Each row is followed by its class.
-190 -136 -7 9 -19 45 -34 -154 -116 -48 133 11 -46 -10 -160 179 70 -109 35 -140 -32 8 124 250 -258 -87 -6 -39 22 -127 72 -105 110 89 -143 -29 -> gidal
-102 -37 -395 95 -49 -187 113 -97 9 -115 119 -232 -20 -187 183 -183 73 -295 -106 168 312 -187 -85 -495 492 227 22 -98 -202 144 -89 78 -252 -76 90 -161 -> lik
-14 119 172 -91 132 116 155 279 -49 -244 130 81 159 61 -148 -161 -150 55 125 -26 38 -7 15 505 454 154 6 -49 -91 -67 202 -302 -47 -200 -14 -63 -> veliv
31 69 183 -230 14 205 20 249 -18 2 -117 20 308 50 -42 -37 -293 -157 -66 26 220 -311 -294 -21 182 -33 -387 -26 -154 63 -25 66 -393 -161 29 -41 -> gidal
-151 40 -57 -54 65 36 10 15 -59 -127 -83 96 -132 -57 -95 43 -56 -66 81 4 -146 -75 117 -116 -19 197 146 41 136 2 30 -73 209 -131 -40 134 -> fipal
-402 51 -260 162 -97 -284 221 -205 -38 -75 86 -262 -84 15 222 66 -10 -95 14 -140 146 24 -209 -229 210 198 221 -206 59 -52 -17 315 182 -55 -73 -200 -> Manu
-326 149 -283 104 -46 -52 476 263 -24 90 -158 241 -3 -138 -3 -223 -27 94 -27 261 -485 -1 -8 -471 291 233 126 -86 -70 119 -246 123 85 -66 145 -224 -> rak
-81 -54 69 -175 -128 261 -196 -273 24 -275 52 -118 221 15 -88 299 214 -183 104 -556 93 -162 -10 505 32 28 -253 11 110 -108 196 -30 -408 94 -65 12 -> veliv
-381 -55 114 66 -174 -98 57 135 -60 23 99 268 73 178 -70 -202 19 123 98 64 -447 -62 13 158 97 324 275 20 74 -85 0 225 -84 -249 -170 -174 -> rak
9 -2 250 21 118 -154 -106 107 18 69 137 -175 -53 94 16 -49 -107 18 -129 14 240 142 -132 -62 -224 -192 150 23 198 -55 -25 59 352 152 -1 -13 -> rak
103 157 15 36 155 -19 48 117 -41 -148 -71 -44 -21 -136 -43 6 -43 -108 -46 134 -19 -64 -6 -89 163 96 103 -32 31 -47 -65 -68 47 -31 123 -31 -> veliv
133 -80 313 -116 291 333 -91 398 -68 16 -26 295 -78 65 -350 -22 -3 504 -82 21 -385 127 253 278 -255 -94 -193 251 -135 178 -233 -250 275 245 -196 266 -> fipal
298 65 -9 -81 71 137 83 218 -104 59 -65 307 75 -249 -82 115 -77 237 161 244 -122 -66 178 -187 -33 87 105 16 78 87 -137 -118 -11 -79 125 109 -> lik
-314 -4 194 272 -35 -106 163 177 140 -62 86 -497 109 71 242 -229 89 -205 -162 -132 -227 -5 -80 -38 514 -17 80 -95 -35 -201 267 -23 -239 200 -18 -149 -> lik
-309 54 18 135 -183 -36 281 345 83 121 15 -160 144 52 70 -341 93 -98 -60 9 -330 26 183 -195 394 -17 -87 -96 -94 -63 61 -29 -304 -97 25 -251 -> Zul
68 222 12 -3 -18 -243 250 -180 -18 -14 -144 42 102 41 47 156 165 30 101 159 -317 81 -12 31 368 222 30 18 -47 -186 -85 238 -86 -291 91 -210 -> fipal
-84 202 26 185 -54 -216 -106 18 -42 -472 -162 -134 -122 88 -15 166 62 -300 -132 -103 -189 -238 -181 316 699 57 54 169 -244 -141 -1 292 -302 -139 143 -304 -> Kesim
-35 -66 -120 -98 77 141 187 7 -22 167 -78 240 -94 -104 -3 -82 36 220 21 322 -159 -41 221 -288 -198 30 181 -5 87 92 -184 25 165 40 -127 169 -> fipal
18 -48 221 194 -211 -90 246 66 153 341 -21 -311 47 -247 405 -202 3 -161 64 -42 230 -10 -231 -223 122 11 3 -433 106 -17 92 91 -302 136 -111 205 -> gidal
-27 -53 -299 -62 77 -114 203 -204 -108 64 -49 179 -193 -339 -82 261 51 -241 164 174 32 -110 58 -456 -345 138 229 -1 220 -15 -284 27 277 35 51 67 -> dab
354 33 113 -34 -175 -36 -409 -168 110 -64 -26 -180 5 216 129 90 81 268 -38 -227 289 -2 -73 94 -25 -74 -186 165 20 113 -16 271 -121 63 -58 91 -> veliv
150 55 63 164 -151 -142 -33 59 98 102 -167 59 -91 129 -4 -129 210 134 1 -24 -470 183 84 41 125 -39 -167 147 -123 -52 -32 275 -177 -127 -49 -57 -> fipal
-63 22 81 107 -71 -232 222 -151 -39 119 21 -161 55 62 19 22 54 -254 -69 106 -103 -21 -83 38 150 77 5 -66 -168 -173 -46 83 -97 -60 -65 -179 -> lik
69 80 265 -90 -71 335 153 120 46 11 -52 -139 335 -106 120 -49 24 -401 -17 -202 -87 -380 -92 278 330 -136 -253 -104 -147 -30 383 -385 -690 39 64 200 -> Manu
-182 34 124 158 20 233 -78 229 142 -62 -53 -23 -66 -21 -193 -153 104 -237 9 -4 -174 -130 118 -120 -110 36 -97 -41 206 -73 169 -70 0 108 13 131 -> gidal
-151 -25 -140 -166 104 183 221 -66 -22 -24 131 49 120 -78 -151 37 76 -2 135 116 173 -1 153 134 -24 25 -3 -175 105 -84 118 -73 152 111 -60 -76 -> lik
44 2 73 -78 -155 256 -224 245 -51 -49 -124 254 214 179 -139 -93 140 118 -103 -132 -222 -56 165 424 335 -21 -366 215 -326 105 -23 -123 -545 -198 46 56 -> fipal
122 168 52 12 69 16 -294 -11 166 -304 -340 -501 -230 -36 103 119 -67 -408 -181 -341 144 -122 -103 -82 183 57 -58 43 82 -18 84 108 -174 40 140 118 -> rak
-69 -221 27 68 80 -134 -195 -20 -55 221 125 -38 47 57 82 -16 25 -2 -41 13 71 96 31 -277 -379 -78 59 12 8 -18 -112 59 -10 -40 -122 92 -> gidal
258 187 156 166 262 -444 -49 152 -20 -185 -64 -330 19 238 87 36 -72 206 -206 55 -378 297 70 -72 537 66 276 355 -167 -136 -150 -86 135 -165 220 -289 -> Kesim
172 130 -85 -2 120 38 -157 -21 -72 -251 -133 55 -194 -120 -198 263 83 -23 -13 -11 -36 6 106 103 131 55 90 107 28 56 -94 -20 171 163 158 48 -> dab
-80 -117 79 202 27 -84 44 108 5 84 154 -91 -125 -54 99 -134 -35 -264 -151 39 84 -23 -131 -159 -75 -140 55 -100 -39 -36 -96 -76 24 119 -3 13 -> fipal
5 -88 -101 87 -87 59 -30 215 33 156 -43 19 -158 -23 -20 -171 101 -117 24 114 -54 42 192 -117 40 -11 -78 -117 22 -5 -1 -1 -205 -66 -52 82 -> Zul
95 241 168 -30 -157 275 32 108 69 95 -255 -95 280 -23 181 -30 -149 -79 -221 6 51 -225 -156 -63 83 -293 -32 -122 87 7 56 46 -396 130 240 -34 -> Kesim
-49 170 -63 -30 102 103 -59 90 -88 -318 -192 -144 -86 -166 -105 105 -84 -415 -238 -7 -86 -304 -85 -131 218 -1 -93 109 -76 1 -2 -126 -72 109 176 -24 -> rak
11 -90 -60 -12 -61 81 43 -25 -30 224 129 278 95 -113 -97 -157 75 199 36 197 110 56 -9 -189 -253 -77 -86 -11 22 182 -56 -7 180 103 -64 116 -> dab
-149 80 135 -87 -127 129 -132 -110 70 -176 -144 -100 78 108 -63 -45 -29 -327 -75 -255 -108 -179 -71 229 164 58 -129 41 -6 -28 213 -68 -298 -104 -9 42 -> gidal
127 -25 -150 74 -55 -23 55 267 -10 311 -166 257 26 -40 31 -43 -33 139 112 189 -315 99 171 -416 -231 -51 6 -12 78 -5 -169 9 -39 -95 137 40 -> lik
-126 49 -35 191 -24 49 322 210 72 103 -7 227 -17 154 11 -100 -75 365 174 151 -435 169 248 45 104 35 267 -24 -28 -78 47 -9 221 -7 10 -117 -> Manu
282 99 -64 -176 188 -138 5 -297 -83 -98 135 145 284 27 -10 228 -69 212 179 60 188 51 -28 -28 -68 133 169 175 86 -21 -55 -174 224 -256 175 -73 -> Kesim
167 -186 -46 -83 -155 18 -103 -434 -66 238 37 228 -8 -60 -90 101 80 -94 94 170 119 -4 11 105 -436 -147 2 -79 135 -72 10 8 -74 55 -118 86 -> Zul
166 123 -54 -231 142 -67 99 -36 -74 -114 -41 -11 76 -391 76 142 135 83 12 135 -47 -57 20 -338 73 63 102 142 217 51 -92 -42 179 -57 107 48 -> Zul
48 43 -62 13 -32 -169 -24 -58 -32 147 -82 -77 -10 -41 131 42 -61 -70 -5 61 86 36 -69 -323 -10 -18 9 -84 -5 58 -80 78 -61 -18 82 1 -> Zul
-66 -14 279 214 41 -378 -108 48 75 97 77 -389 50 175 308 -74 -100 -47 -94 -282 131 320 -416 74 201 134 -53 -199 -136 -40 -39 202 7 -72 -78 -37 -> Manu
81 112 -130 13 28 -107 -27 -24 -72 1 -48 334 49 197 -56 15 15 373 62 144 -323 139 -51 6 83 179 -86 19 -153 92 -157 167 53 -313 102 -161 -> fipal
-232 34 -4 71 -109 -322 -206 -298 -147 -261 35 -107 -118 65 -57 206 116 61 -49 -95 -4 86 -99 308 226 163 337 11 167 -112 -40 337 164 49 -69 -231 -> Manu
-236 -110 -252 22 84 -229 126 -132 -59 129 139 -56 -77 -1 -56 -42 6 24 71 34 152 -16 -53 -312 -198 341 193 -130 37 155 -140 54 340 19 -64 -80 -> gidal
59 30 201 5 -44 -302 -116 0 -29 96 17 -3 161 -13 162 11 -149 30 -46 -18 261 31 -351 -178 -68 -130 -26 25 -41 69 -131 211 116 -68 63 -38 -> veliv
-209 -31 91 -88 410 -121 554 321 -273 174 202 199 210 -186 -238 -119 -11 31 89 652 -350 -12 269 -211 254 217 341 -43 -78 -109 -55 -323 214 -281 -78 -97 -> Manu
-168 -253 -98 78 -189 -140 56 -468 -199 123 359 -104 -124 4 53 91 167 84 -86 -169 83 -2 -50 147 -369 106 110 -152 -1 33 -142 -40 97 118 -327 -38 -> fipal
-101 -11 -33 -63 251 -6 -169 0 72 -314 -52 -284 -210 102 -12 60 -122 -73 -104 -154 46 11 68 -74 49 -15 12 207 -37 19 56 -137 290 140 -7 63 -> dab
-142 287 132 -146 -12 304 44 449 130 -397 -285 -79 176 -215 -83 -264 -141 -343 -157 -48 -25 -269 -141 -115 899 138 -318 100 -119 175 106 -73 -413 -49 215 29 -> dab
152 24 -77 -106 149 36 -115 129 -40 -8 -63 96 -61 -122 21 -13 -105 179 -105 117 90 83 -8 -250 -100 -121 -24 119 -25 201 -129 -70 189 65 118 106 -> veliv
142 63 251 -135 -16 103 -125 -113 54 -77 25 -166 166 -70 237 -25 146 7 -112 -70 151 16 -68 259 79 -154 -122 11 101 -109 177 -96 -223 -5 -9 153 -> fipal
-377 -184 -369 -156 54 -332 81 -310 -243 150 249 113 -7 125 -24 87 -14 86 34 191 90 9 104 -300 -493 156 165 -17 -30 24 -270 -4 256 -285 -72 -276 -> gidal
-379 102 140 53 -27 258 99 409 93 -100 -142 -62 -48 -7 22 -256 -150 -196 18 -116 -157 -134 24 70 246 158 -16 -214 42 -26 198 -44 -139 -59 -103 115 -> Zul
293 66 -275 85 -297 -486 213 -261 -10 360 -177 82 -98 65 356 129 -20 243 241 -1 -334 283 -19 -358 -29 71 125 -108 -4 -23 -329 294 -167 -166 72 -191 -> Zul
427 100 334 157 10 -145 -210 255 -25 -129 -62 -32 59 18 -104 86 27 70 -130 78 -41 -74 -14 38 332 -256 -129 308 -190 3 -93 -22 -29 15 148 3 -> veliv
149 37 -26 -105 29 -44 -173 -270 -78 -221 -76 41 -104 -110 -21 215 -13 34 -74 30 134 -68 -105 52 62 31 71 121 62 65 -120 18 118 94 76 47 -> fipal
42 88 -134 -131 381 -239 135 118 -270 -174 76 -88 254 90 -95 149 -350 60 -171 276 -107 9 32 -253 258 -118 147 198 -220 -97 -83 -354 203 -221 325 -457 -> gidal
61 132 -108 -164 298 176 304 163 -139 -85 58 167 279 -60 -39 -30 0 394 -73 408 141 -176 2 -67 403 271 119 73 -157 116 -162 -4 -65 -281 105 -113 -> fipal
36 -21 60 -40 -253 187 -142 65 -14 -35 -82 69 -42 9 -54 18 -80 85 -14 -297 -122 24 45 191 9 -123 -92 28 31 77 -43 108 -292 164 -116 40 -> lik
-118 -56 85 285 -364 223 41 -94 81 159 124 3 113 94 90 90 27 66 87 -344 99 41 -55 355 -220 -129 -1 -251 59 -113 103 174 7 421 -143 -20 -> Manu
-330 -10 -34 2 -56 63 251 -44 -55 31 84 -6 164 -10 -16 -91 -99 -253 -118 180 31 -226 -174 -15 59 -53 -12 -203 -45 -81 22 -15 -90 53 11 -262 -> Kesim
220 -140 277 -10 152 4 -220 380 0 144 39 -134 50 -181 -32 -200 47 174 -235 254 45 201 179 -198 -15 -381 -245 22 -51 92 -51 -232 -140 58 95 65 -> rak
-318 -167 -177 163 -77 -19 85 134 11 69 -51 -32 -325 -188 111 -133 59 -323 113 -110 -266 -12 187 -219 85 161 50 -266 -114 70 42 -27 -232 -117 -188 182 -> Zul
-110 -31 -137 57 -14 -188 213 42 -217 57 80 320 67 7 -152 -159 35 143 18 269 -394 -36 -13 -19 250 108 45 -70 -313 95 -193 107 -112 -180 -124 -234 -> veliv
1 129 85 -56 149 217 104 137 72 -241 16 -214 33 5 -91 -89 -45 -110 -47 -20 135 -202 24 28 291 -51 18 39 115 -44 247 -170 -54 83 40 46 -> rak
141 122 46 -43 104 90 128 -50 -5 -11 20 -34 109 -222 77 130 -16 -22 -200 173 60 5 -53 -158 -97 -231 52 105 48 -30 -112 -107 129 211 238 -96 -> Manu
2 126 -35 64 99 -327 100 -196 -64 -186 -21 -420 8 105 -36 141 148 -373 -272 -26 9 -120 -130 14 482 19 -16 214 -312 -99 14 74 -40 -100 94 -274 -> veliv
-70 7 125 23 -96 328 178 -13 -22 -142 179 -262 312 5 -84 -58 81 -232 -99 -228 241 -459 -200 333 361 -12 -446 -174 -267 41 342 -289 -287 45 -158 44 -> Zul
-133 51 -17 102 13 -121 187 117 -119 114 -93 77 -68 -34 -32 -48 -49 -141 -104 225 -224 -136 -79 -193 -5 67 -56 -48 -218 13 -195 11 48 -6 -19 -41 -> rak
144 -112 44 -171 240 144 -157 359 -227 85 85 371 -295 127 -260 -49 -127 438 -106 235 -286 74 300 119 -437 97 86 222 -124 237 -437 -197 316 -23 -244 173 -> Kesim
